[ 15.1  -4.1 -12.2   6.8 -19.6  65.4  -0.8   1.8 -65.0 -33.8   8.4  38.5] -> <142>
[-86.8   7.4  49.8  13.1 -19.6  -1.8  -7.5 -15.9  25.5 -12.6  20.3 -39.3] -> <116>
[ 34.2  -7.9 -64.3  15.4  -1.5 -63.0  -7.5   1.8  19.6 -13.1  17.7 -39.3] -> <96>
[ 73.0 -31.9 -12.2   2.9  33.0   0.7   4.3  32.0   5.3  -6.0 -31.3  28.7] -> <196>
[  7.8  -4.1   1.8  -1.0 -19.6  71.3  10.7   1.8 -60.5 -28.1   9.3  45.8] -> <218>
[-62.2 -28.3 -12.2   8.0 -19.6  59.7  -7.5   1.8 -62.3 -13.1  27.2 -39.3] -> <177>
[ 32.5  -4.1 -12.2   8.0 -19.6  59.7  -7.5   1.8 -62.3 -28.3   1.6  33.1] -> <35>
[ 34.2 -64.3  15.4  -1.5 -63.0  -7.5  -7.9   1.8  40.6   1.8  17.7 -39.3] -> <62>
[-87.8  22.6  31.3  13.1 -19.7   0.7  -7.5 -25.2  16.6 -13.1  29.4 -39.3] -> <87>
[  7.7  -4.1 -12.2  13.1 -16.4 -59.5 -22.3  -4.2  54.9  20.1  17.7 -54.5] -> <121>
[  7.8  -4.1  -0.5  -1.2 -19.6  70.8  10.1   1.8 -60.8 -28.1  10.3  45.2] -> <23>
[ -9.3  -1.2 -12.2  13.1 -11.2 -56.0 -19.6  -4.8  59.2  32.3  17.7 -51.7] -> <148>
then: [ 34.2  -7.9 -64.3  15.4  -1.5 -63.0  -7.5] => [ 1.8 19.6]
then: [-62.3 -28.3] => [ 1.6 33.1]
then: [ -4.1   1.8  -1.0 -19.6  71.3] => [10.7  1.8]

[-37.5 -35.9  36.0  36.2 -35.7  36.6 -32.3  35.3 -35.3 -34.5  35.8 -37.0
  38.5 -35.0 -35.3  36.8  35.9 -37.1 -35.3  35.1  33.7 -35.7  35.0  40.4
 -34.0  33.3  37.2] = <35>
[-37.5 -35.9  36.0  36.2 -35.7  36.6 -32.3  35.3 -35.3 -34.5  35.8 -37.0
  38.5 -35.0 -35.3  36.8  35.9 -37.1 -35.3  35.1  33.7 -35.7  35.0  40.4
 -34.0 -67.9 -76.2] = <116>
[ 2.5  1.2 -3.0 -1.9  2.9 -2.5  2.1 -1.9  2.0  1.8 -2.0  1.4 -3.1  1.1
  1.8 -2.5 -2.1  2.8  2.2 -2.9 -2.5  1.6 -2.4 -3.5  1.3 -2.5 -2.8] = <96>
[ 10.5  10.8  -9.9 -10.8  10.2 -10.7   9.3 -10.2  10.3  10.4 -10.5  11.9
 -10.6  10.6  10.8 -10.8 -10.8  11.2  10.5 -10.0 -34.0  33.7  35.0 -35.7
  40.4  -9.5 -10.6] = <196>
[ 0.6 -0.3 -0.5  0.4  0.0  1.1  0.2 -0.7  0.0 -1.1  0.4 -3.3  0.1 -0.6
 -1.5  0.2  1.2 -2.0 -1.3  0.2  0.1 -1.5  0.1  2.5  0.0  0.2  0.2] = <177>
asked: [-37.5 -35.9  36.0  36.2 -35.7  36.6 -32.3  35.3 -35.3 -34.5  35.8 -37.0
  38.5 -35.0 -35.3  36.8  35.9 -37.1 -35.3  35.1  33.7 -35.7  35.0  40.4
 -34.0 -67.9 -76.2] => <116>

[-23.7  16.2  94.5  12.5  -9.7 -42.8 -52.9  25.6] = <116>
[  8.3 -30.3 -12.2  14.4  -4.4  14.7  80.7  12.8] = <23>
[-93.8 -23.7  16.2  94.3  12.5  -9.7  13.4 -51.2] = <96>
[-15.4  16.5  -5.4 -20.8  13.9 -45.1 -20.4   2.4] = <142>
[ 34.6  14.9 -35.5   3.2 -44.6  -9.7  13.4 -51.2] = <218>
[ 17.8 -46.0  36.7 -29.0 -57.6  47.7 -26.7  15.3] = <62>
[-52.1   5.5  62.4  21.7 -20.2 -50.0 -98.3 -39.6] = <196>
[ 16.1   3.7  -7.3  10.4  45.6 -47.5   0.9   6.5] = <35>
[ 11.5 -14.9 -58.7  -3.1 -42.4  71.2 -11.3  12.3] = <177>
then: [-23.7  16.2  94.5  12.5] => [ -9.7 -42.8]
then: [  3.7  -7.3  10.4  45.6 -47.5] => [0.9 6.5]
then: [-23.7  16.2  94.3  12.5  -9.7] => [ 13.4 -51.2]
then: [-15.4  16.5  -5.4] => [-20.8  13.9]

[ -3.4  -4.8  28.0  -0.4  60.9 -24.3 -85.5  -7.8 -16.1  96.9 -52.5   7.9
 -85.4] = <196>
[-13.3  88.8  -6.5  -4.8   1.1  31.6  40.3 -16.3  33.1 -58.2  -8.6 -80.2
 -43.2] = <116>
[  5.8 -33.7 -29.7 -62.1 -16.1  -7.3 -25.8  60.7  -1.9 -25.2 -19.3  35.8
 -38.6] = <148>
[ 16.6 -21.0  82.5  62.5 -15.4 -13.1  88.8  -6.5  -4.8   1.1  31.6 -66.9
   3.3] = <23>
[ -4.8  -0.4  -3.4  28.0  18.8  -3.1 -86.2  70.9 -16.7  47.4 -18.0  28.6
 -34.8] = <35>
then: [-4.8 -0.4 -3.4 28.0] => [18.8 -3.1]
then: [-13.1  88.8  -6.5  -4.8   1.1  31.6] => [-66.9   3.3]
then: [-4.8 -0.4 -3.4] => [28.0 18.8]
then: [-86.2  70.9 -16.7] => [ 47.4 -18.0]
then: [ 62.5 -15.4 -13.1  88.8  -6.5  -4.8   1.1] => [ 31.6 -66.9]

[ 50.4  33.2 -27.2 -24.5  47.3  16.0 -56.9 -37.0 -81.3] : <218>
[  5.6   1.8 -69.7  -2.9 -24.7  -7.5  -7.6  12.2 -33.1] : <116>
[ 50.4 -24.5  33.2 -56.9  16.0  47.3 -27.2  48.7 -18.6] : <177>
then: [16.0 47.3] => [-27.2  48.7]
then: [-24.5  33.2 -56.9  16.0  47.3 -27.2] => [ 48.7 -18.6]
then: [-24.7  -7.5] => [-7.6 12.2]

